Below is a small trained network, with its code and all its weights. Each question gives an input and a class and asks what happens when units are switched off, that is, made to give their printed mean instead of their output.

import numpy as np


def w(rows, s, z=0):
    codes = np.array(rows[::2]) - 128.0
    scale = np.full(codes.shape[1], s)
    scale[-1] = z or s
    return codes * scale


def norm(h):
    return h / np.sqrt((h * h).mean(-1, keepdims=True) + 1e-5)


def f(y):
    return y / 2 * (1 + np.tanh(0.7978845608 * (y + 0.044715 * y**3)))


def log_softmax(a):
    a = a - a.max(-1, keepdims=True)
    return a - np.log(np.exp(a).sum(-1, keepdims=True))


def net(x, mask):
    res = np.array(x, float).reshape(1, 3) / 4 @ E
    u = 0
    for l in range(2):
        y = f(norm(res) @ A[l][:, :-1].T + A[l][:, -1])
        res = res + np.where(mask[u : u + 4], y, B[l][:, -1]) @ B[l][:, :-1]
        u += 4
    return log_softmax(norm(res)[-1] @ U[:, :-1].T + U[:, -1])


A, B = {}, {}
E = w([
[80,62,82,74,78,74],'x0',
[67,103,93,98,254,97],'x1',
[50,123,213,95,151,156],'x2',
],0.0096)
A[0] = w([
[92,240,152,167,254,101,4],'0.n1',
[58,149,226,68,186,94,98],'0.n2',
[32,76,182,32,65,104,73],'0.n3',
[140,140,55,116,30,27,185],'0.n4',
],0.0086,0.0036)
B[0] = w([
[189,181,98,59,130,254,228],'0.n1',
[160,110,149,94,123,76,235],'0.n2',
[181,111,203,33,27,56,233],'0.n3',
[31,119,107,160,186,148,255],'0.n4',
],0.0089,0.0053)
A[1] = w([
[137,164,85,99,192,142,202],'1.n1',
[87,52,133,72,145,212,220],'1.n2',
[155,118,159,249,85,203,251],'1.n3',
[118,158,84,212,140,121,13],'1.n4',
],0.011,0.0011)
B[1] = w([
[182,38,194,121,152,243,213],'1.n1',
[177,143,72,174,57,201,193],'1.n2',
[70,249,162,138,117,91,253],'1.n3',
[198,154,198,149,124,42,182],'1.n4',
],0.011,0.0063)
U = w([
[229,141,149,84,154,244,177],'0',
[124,127,149,127,145,138,1],'1',
[60,87,45,129,84,132,142],'2',
[152,69,213,23,69,88,143],'3',
[155,132,115,228,155,72,97],'4',
[118,254,177,170,96,116,157],'5',
[162,34,95,137,203,139,115],'6',
],0.018,0.0091)

Each question gives the input, the list of numbers given to net, and the class t.
The units are the neurons (one row each of A and B). Each row of codes is followed by its name. A weight is (code - 128) times the scale printed after its matrix; where a second scale follows, it is the last column's (A, B and U).
mask holds one flag per neuron, layer by layer. A switched-off neuron (its flag False) gives its mean, the last column of its row in B, instead of its output. The means were averaged over made-up inputs and are rounded, as every weight is.
A unit's drop is (log p(t) with every unit on - log p(t) with that unit switched off) / (log p(t) with every unit on - log p(t) with every unit switched off).
The circuit of an input: a set's keep is (log p(t) with only the set's units on - log p(t) with every unit switched off) / (log p(t) with every unit on - log p(t) with every unit switched off). Starting from all 8 units, units are removed one at a time, each time the one whose removal leaves the highest keep (on an exact tie, the one counted first), for as long as the keep stays at least 0.8.
circuit, biggest first: the units of the circuit, biggest drop first
k most important neurons: the k neurons with the biggest drops, biggest first
top k neurons in layer l: the k neurons of layer l with the biggest drops, biggest first
drop of u: that unit's drop, to one decimal
input [-3,-3,-7], class 5: circuit, biggest first => [1.n3]
input [0,7,6], class 0: 2 most important neurons => [0.n1, 1.n2]
input [3,0,-7], class 4: top 3 neurons in layer 0 => [0.n1, 0.n3, 0.n2]
input [4,-1,-6], class 4: circuit, biggest first => [0.n3, 0.n1]
input [1,8,-2], class 0: top 2 neurons in layer 1 => [1.n1, 1.n2]
input [3,-4,-2], class 5: 3 most important neurons => [0.n3, 0.n2, 1.n4]
input [-2,-1,8], class 3: top 2 neurons in layer 0 => [0.n2, 0.n3]
input [1,-2,-6], class 4: 2 most important neurons => [0.n4, 0.n1]
input [5,2,-1], class 2: top 2 neurons in layer 0 => [0.n4, 0.n2]
input [3,-7,1], class 5: top 2 neurons in layer 0 => [0.n2, 0.n4]
input [-2,-5,7], class 3: top 2 neurons in layer 1 => [1.n3, 1.n2]
input [3,-5,-7], class 5: top 2 neurons in layer 0 => [0.n2, 0.n3]
input [5,-8,-7], class 5: 2 most important neurons => [1.n3, 0.n3]
input [-8,-5,-6], class 5: most important neuron => [1.n3]
input [-2,-1,-7], class 5: 2 most important neurons => [1.n3, 0.n2]
input [8,4,-1], class 2: top 2 neurons in layer 0 => [0.n4, 0.n2]
input [8,3,-3], class 2: drop of 1.n2 => 0.0
input [3,1,-2], class 2: drop of 0.n1 => 0.1
input [6,-7,-3], class 2: drop of 0.n4 => 0.2
input [6,-1,-1], class 2: top neuron in layer 0 => [0.n4]
